Below are the code and all the weights of a small trained network. Each question names an input and a class and asks about switching units off, where a switched-off unit gives its printed mean instead of its output.

import numpy as np


def w(rows, s, z=0):
    codes = np.array(rows[::2]) - 128.0
    scale = np.full(codes.shape[1], s)
    scale[-1] = z or s
    return codes * scale


def f(y):
    return y / 2 * (1 + np.tanh(0.7978845608 * (y + 0.044715 * y**3)))


def log_softmax(a):
    a = a - a.max(-1, keepdims=True)
    return a - np.log(np.exp(a).sum(-1, keepdims=True))


def net(x, mask):
    res = np.array(x, float).reshape(1, 8) / 4 @ E
    y = f(res @ A[0][:, :-1].T + A[0][:, -1])
    res = res + np.where(mask, y, B[0][:, -1]) @ B[0][:, :-1]
    return log_softmax(res[-1] @ U[:, :-1].T + U[:, -1])


A, B = {}, {}
E = w([
[204,120,118,72,140,92,77,117,69,55],'x0',
[128,128,126,126,129,128,128,133,132,126],'x1',
[98,180,110,62,64,67,116,49,228,112],'x2',
[96,236,90,102,156,159,208,121,81,88],'x3',
[170,66,64,90,125,69,245,115,99,209],'x4',
[135,132,124,130,127,129,127,131,132,131],'x5',
[113,146,154,172,24,60,148,198,68,104],'x6',
[105,194,212,80,190,51,93,162,101,226],'x7',
],0.011)
A[0] = w([
[118,146,106,100,69,71,135,85,180,128,51],'N0',
[117,140,148,161,33,54,157,174,89,101,16],'N1',
[77,184,135,122,107,137,181,145,85,79,126],'N2',
[153,76,63,166,66,189,147,100,140,73,60],'N3',
[142,85,176,145,88,116,86,155,165,132,91],'N4',
[196,134,107,75,149,116,77,118,87,92,99],'N5',
[74,131,147,184,70,134,175,139,153,187,101],'N6',
[153,83,84,117,138,93,186,93,105,195,49],'N7',
[158,88,97,100,124,78,181,126,121,181,65],'N8',
[111,208,86,98,161,147,180,124,92,119,41],'N9',
[148,95,135,170,170,166,133,182,60,151,54],'N10',
[115,164,183,81,188,65,113,151,100,197,52],'N11',
[149,56,129,141,116,96,85,139,134,167,75],'N12',
[56,135,116,163,134,172,123,128,173,185,117],'N13',
[135,102,98,122,103,161,159,118,125,86,44],'N14',
[135,62,143,135,105,99,99,115,164,158,89],'N15',
[153,127,116,111,86,95,171,136,97,154,97],'N16',
[148,107,101,79,249,188,127,57,181,153,2],'N17',
[144,83,121,160,159,177,148,157,85,120,72],'N18',
[164,119,109,84,97,68,83,130,72,88,74],'N19',
[106,146,112,69,70,93,118,68,189,112,46],'N20',
[134,177,172,157,150,142,85,141,139,108,65],'N21',
[118,159,174,161,98,150,100,119,138,95,62],'N22',
],0.014,0.0089)
B[0] = w([
[144,189,198,185,220,102,178,189,122,156,217],'N0',
[208,113,57,81,103,66,35,215,48,176,235],'N1',
[154,116,49,170,151,134,108,42,113,141,223],'N2',
[15,78,136,89,61,59,115,130,228,209,252],'N3',
[105,144,34,186,157,152,134,48,75,120,206],'N4',
[139,58,166,76,126,171,227,124,139,37,208],'N5',
[203,33,145,5,130,161,164,149,124,57,227],'N6',
[85,165,176,121,139,205,53,122,132,67,226],'N7',
[82,144,193,169,135,186,32,105,129,69,218],'N8',
[94,125,51,194,145,164,189,10,66,124,210],'N9',
[158,219,208,184,208,60,187,184,143,150,219],'N10',
[17,41,119,111,28,73,167,119,255,215,246],'N11',
[140,174,25,158,150,142,177,28,121,129,198],'N12',
[179,45,166,64,112,171,195,138,111,41,206],'N13',
[89,81,140,106,76,122,134,80,178,180,176],'N14',
[113,162,46,160,130,140,183,31,59,140,199],'N15',
[116,176,138,145,97,144,63,128,122,82,192],'N16',
[217,119,39,73,94,57,16,219,29,159,248],'N17',
[155,196,191,180,174,118,165,154,166,166,203],'N18',
[177,69,154,30,115,186,188,145,133,101,200],'N19',
[165,226,203,220,202,113,192,191,160,161,231],'N20',
[97,163,149,159,99,183,69,119,164,102,196],'N21',
[103,158,168,151,117,158,42,123,120,105,187],'N22',
],0.009,0.015)
U = w([
[26,99,111,131,80,62,136,133,189,196,76],'0',
[139,183,165,186,214,82,166,179,136,167,98],'1',
[167,125,57,122,113,72,49,195,60,156,255],'2',
[100,144,28,177,165,140,159,36,87,140,60],'3',
[54,162,160,153,136,184,11,133,136,63,183],'4',
[165,71,141,66,135,158,195,140,128,72,66],'5',
],0.011,0.0045)

Each question gives the input, the list of numbers given to net, and the class t.
The units are the neurons (one row each of A and B). Each row of codes is followed by its name. A weight is (code - 128) times the scale printed after its matrix; where a second scale follows, it is the last column's (A, B and U).
mask holds one flag per neuron, in row order. A switched-off neuron (its flag False) gives its mean, the last column of its row in B, instead of its output. The means were averaged over made-up inputs and are rounded, as every weight is.
A unit's drop is (log p(t) with every unit on - log p(t) with that unit switched off) / (log p(t) with every unit on - log p(t) with every unit switched off).
The circuit of an input: a set's keep is (log p(t) with only the set's units on - log p(t) with every unit switched off) / (log p(t) with every unit on - log p(t) with every unit switched off). Starting from the 12 units with the biggest drops (on a tie, the unit counted first), units are removed one at a time, each time the one whose removal leaves the highest keep (on an exact tie, the one counted first), for as long as the keep stays at least 0.8.
circuit, biggest first: the units of the circuit, biggest drop first
most important unit: the unit with the biggest drop
top k neurons: the k neurons with the biggest drops, biggest first
drop of u: that unit's drop, to one decimal
input [-2,7,1,2,7,0,8,3], class 2: most important unit : N1
input [-7,7,-8,-2,-8,-8,2,-7], class 1: top 2 neurons : (N10, N18)
input [4,-8,-1,-2,1,8,2,-3], class 5: top 3 neurons : (N11, N19, N17)
input [-4,4,-8,-4,-3,-5,-1,8], class 0: top 2 neurons : (N11, N20)
input [-1,-7,8,2,-1,6,4,-7], class 1: top 2 neurons : (N20, N0)
input [1,1,1,-6,-5,0,6,2], class 2: top 4 neurons : (N1, N9, N2, N5)
input [5,-4,1,6,-7,-4,-8,7], class 2: top 3 neurons : (N17, N3, N14)
input [1,-4,-2,1,5,-8,6,-6], class 0: top 3 neurons : (N3, N17, N14)
input [0,2,4,5,-1,7,-2,3], class 3: top 2 neurons : (N9, N10)
input [8,6,-5,-5,-5,-3,6,5], class 5: top 3 neurons : (N19, N5, N17)
input [-8,6,5,-5,-7,4,-8,4], class 2: top 2 neurons : (N17, N5)
input [-8,-6,6,-5,3,-2,-2,3], class 5: top 2 neurons : (N6, N13)
input [-5,0,7,8,-2,-5,5,-3], class 3: top 4 neurons : (N2, N9, N10, N18)
input [8,-3,-8,-1,-5,8,-7,7], class 1: circuit, biggest first : (N10)
input [6,-3,-4,-4,-5,-8,-2,3], class 5: top 2 neurons : (N5, N8)
input [3,0,-5,0,8,-1,-2,5], class 4: top 2 neurons : (N7, N8)
input [-2,-5,1,-5,4,5,7,-5], class 2: drop of N11 : 0.6
input [0,6,1,7,4,1,-7,1], class 2: drop of N17 : 3.0
input [-2,8,1,6,2,1,2,-7], class 0: drop of N3 : 2.2
input [-7,-6,-4,1,-3,-3,1,-3], class 5: drop of N18 : 0.0
input [0,-3,6,-1,6,0,3,2], class 1: most important unit : N0
